a =
[[-25   3  -5 -13  -8  17   2 -15  14 -17  31  -3  24  54  13]
 [  7  -3  -1  -1   5  -8  -9   6 -15   5   6  -6 -24  24  -4]
 [ -4 -13   0  -5 -11  -3   7   0   1   2  19   4  -1  13   4]
 [-23   1  -4 -14  -8  15   3 -15  14 -17  29  -2  23  55  14]
 [ 11   1   1   1   4 -10 -13   7 -20   8   4  -7 -30  22  -5]
 [-35 -26   4 -13  -5  -3  -3   3   1  17   5  11   6  18  -1]
 [ 10 -10   1  -2 -25   5  39 -13 -27  16  31  -8  -7  19  24]
 [-20  -9  -2  -6  -7  -1   3  -5   4 -13  13   8  37  19  17]]
Indices start at 0.
(0, 0) => -25
(7, 0) => -20
(4, 1) => 1
(6, 8) => -27
(2, 14) => 4
(6, 3) => -2
(6, 5) => 5
(7, 3) => -6
(0, 3) => -13
(5, 12) => 6
(4, 5) => -10
(0, 11) => -3
(7, 1) => -9
(0, 14) => 13
(5, 2) => 4
(7, 9) => -13
(5, 7) => 3
(7, 11) => 8
(6, 11) => -8
(5, 14) => -1
(2, 6) => 7
(6, 1) => -10
(4, 6) => -13
(1, 4) => 5
(2, 1) => -13
(1, 3) => -1
(7, 2) => -2
(6, 7) => -13
(4, 11) => -7
(7, 10) => 13
(7, 14) => 17
(3, 5) => 15
(4, 10) => 4

x = [-16.143, 18.969, -0.566, -5.758, 4.011, 10.696, -1.255]
x[0]: -16.143
x[3]: -5.758
x[-5]: -0.566

data =
43,-25,35,-20,30
-21,56,18,-7,-20
23,47,58,-25,-15
21,7,-27,61,-8
27,8,-18,-9,-15
5,-14,-27,44,56
-39,24,-28,23,-44
8,-46,-15,18,35
8,24,24,-35,-45
-18,-25,-35,33,24
-29,15,-35,32,-13
32,-23,-18,6,10
data[0, 0]	43
data[4, 2]	-18
data[8, 4]	-45
data[4, 1]	8
data[11, 3]	6
data[:, 4]	[30, -20, -15, -8, -15, 56, -44, 35, -45, 24, -13, 10]
data[1, 0]	-21
data[8, 2]	24
data[10, 0]	-29
data[5, 4]	56
data[6, 0]	-39
data[7, 3]	18
data[1, 4]	-20
data[6, 3]	23
data[3, 2]	-27
data[0]	[43, -25, 35, -20, 30]
data[2]	[23, 47, 58, -25, -15]
data[7, 4]	35
data[:, 1]	[-25, 56, 47, 7, 8, -14, 24, -46, 24, -25, 15, -23]
data[6, 1]	24
data[2, 2]	58
data[:, 2]	[35, 18, 58, -27, -18, -27, -28, -15, 24, -35, -35, -18]

arr =
array([-102.961, -101.093, -147.376,  -99.636,   10.209,  -30.459,
        -65.205,  183.193,   91.808,  -45.947])
arr[-10]: -102.961
arr[-5]: -30.459
arr[-8]: -147.376
arr[-6]: 10.209
arr[1]: -101.093
arr[3]: -99.636
arr[7]: 183.193
arr[9]: -45.947
arr[6]: -65.205

B =
[-0.206  0.341 -1.069 -0.435 -1.106  1.182 -1.232  1.073 -1.266 -1.871
 -0.218  1.458 -1.090]
B[0] -> -0.206
B[-9] -> -1.106
B[-6] -> 1.073
B[-3] -> -0.218
B[12] -> -1.090
B[-5] -> -1.266

A = 1.3,1.7,0.2,1.7,-1.9,0.3,-0.6
A[0] => 1.3
A[6] => -0.6
A[2] => 0.2

grid = [7, 8, 5, 0, 2, 6, 2, 1]
grid[0] -> 7
grid[1] -> 8
grid[2] -> 5
grid[7] -> 1

M = [ 21  19  47 -39  52  20  -3]
M[0] -> 21
M[4] -> 52
M[1] -> 19

m = -16	-18	-3	17	-21	14	-44	-16	8	10	-12	-12	26	9
m[0] = -16
m[7] = -16
m[12] = 26
m[9] = 10
m[11] = -12

X =
array([[364, 470, 622, 314, 630],
       [416, 415, 598, 246, 726],
       [ 35, 255, 420, 529, 418],
       [ 78, 226, 310, 455, 597],
       [396, 439, 764, 188, 670],
       [242, 168, 298, 293, 792],
       [333,  59, 342, 231, 641]])
X[-7,0]: 364
X[2,-2]: 529
X[-1,3]: 231
X[:, -2]: [314, 246, 529, 455, 188, 293, 231]
X[1,-3]: 598
X[6,1]: 59
X[0]: [364, 470, 622, 314, 630]
X[1]: [416, 415, 598, 246, 726]
X[:, -1]: [630, 726, 418, 597, 670, 792, 641]
X[-2,3]: 293
X[4,-5]: 396
X[6]: [333, 59, 342, 231, 641]
X[:, -4]: [470, 415, 255, 226, 439, 168, 59]
X[3,-5]: 78
X[0,-2]: 314
X[-3]: [396, 439, 764, 188, 670]
X[:, -3]: [622, 598, 420, 310, 764, 298, 342]
X[4,-2]: 188

W =
[[ 24 -14   7   1 -17  15  -6  -6  28  13 -16 -27  -6 -14]
 [ 20   1 -10 -12 -21 -10 -15  14  23   7  14 -25 -16 -24]
 [-19 -19  17 -12  35  22 -19 -29 -14  21 -23  26 -22  46]
 [  1 -31   8 -35  23   9 -38 -25  10  30 -20  10 -37  36]
 [ -3  15   6  29   7  12  36  -1 -13 -16 -15   3  33 -11]
 [ 10 -27  34   5  23  35   3 -38   3  25 -36 -12   3  23]
 [ -3  29 -30   7 -11 -29   3  29 -14 -21  29  11   5 -19]
 [  5 -22  -7 -32   7  -9 -42  -8  24  17   5  -3 -43  19]
 [-22  13   1  13   7   1  18  -2 -28 -10   2  25  17  12]
 [ 15 -19  27   8  14  32   1 -36   3  20 -31 -12   6   7]
 [-38  -2   0  -1  32   1  -4 -14 -30  -5  -2  42  -1  41]]
W[0,0]: 24
W[:, 0]: [24, 20, -19, 1, -3, 10, -3, 5, -22, 15, -38]
W[6,13]: -19
W[2,7]: -29
W[7,10]: 5
W[4,7]: -1
W[1,2]: -10
W[:, 7]: [-6, 14, -29, -25, -1, -38, 29, -8, -2, -36, -14]
W[0,11]: -27
W[9,8]: 3
W[0,5]: 15
W[10,9]: -5
W[0,4]: -17
W[0,8]: 28
W[7,6]: -42
W[3,6]: -38
W[8,9]: -10
W[10,5]: 1
W[7,5]: -9
W[4,13]: -11
W[:, 11]: [-27, -25, 26, 10, 3, -12, 11, -3, 25, -12, 42]
W[5,10]: -36
W[1,12]: -16
W[6,3]: 7
W[0,13]: -14
W[0,12]: -6
W[10,7]: -14
W[9]: [15, -19, 27, 8, 14, 32, 1, -36, 3, 20, -31, -12, 6, 7]
W[8,1]: 13
W[4]: [-3, 15, 6, 29, 7, 12, 36, -1, -13, -16, -15, 3, 33, -11]
W[8,12]: 17
W[1,9]: 7
W[7,9]: 17
W[:, 8]: [28, 23, -14, 10, -13, 3, -14, 24, -28, 3, -30]
W[6,7]: 29
W[6]: [-3, 29, -30, 7, -11, -29, 3, 29, -14, -21, 29, 11, 5, -19]
W[7,13]: 19
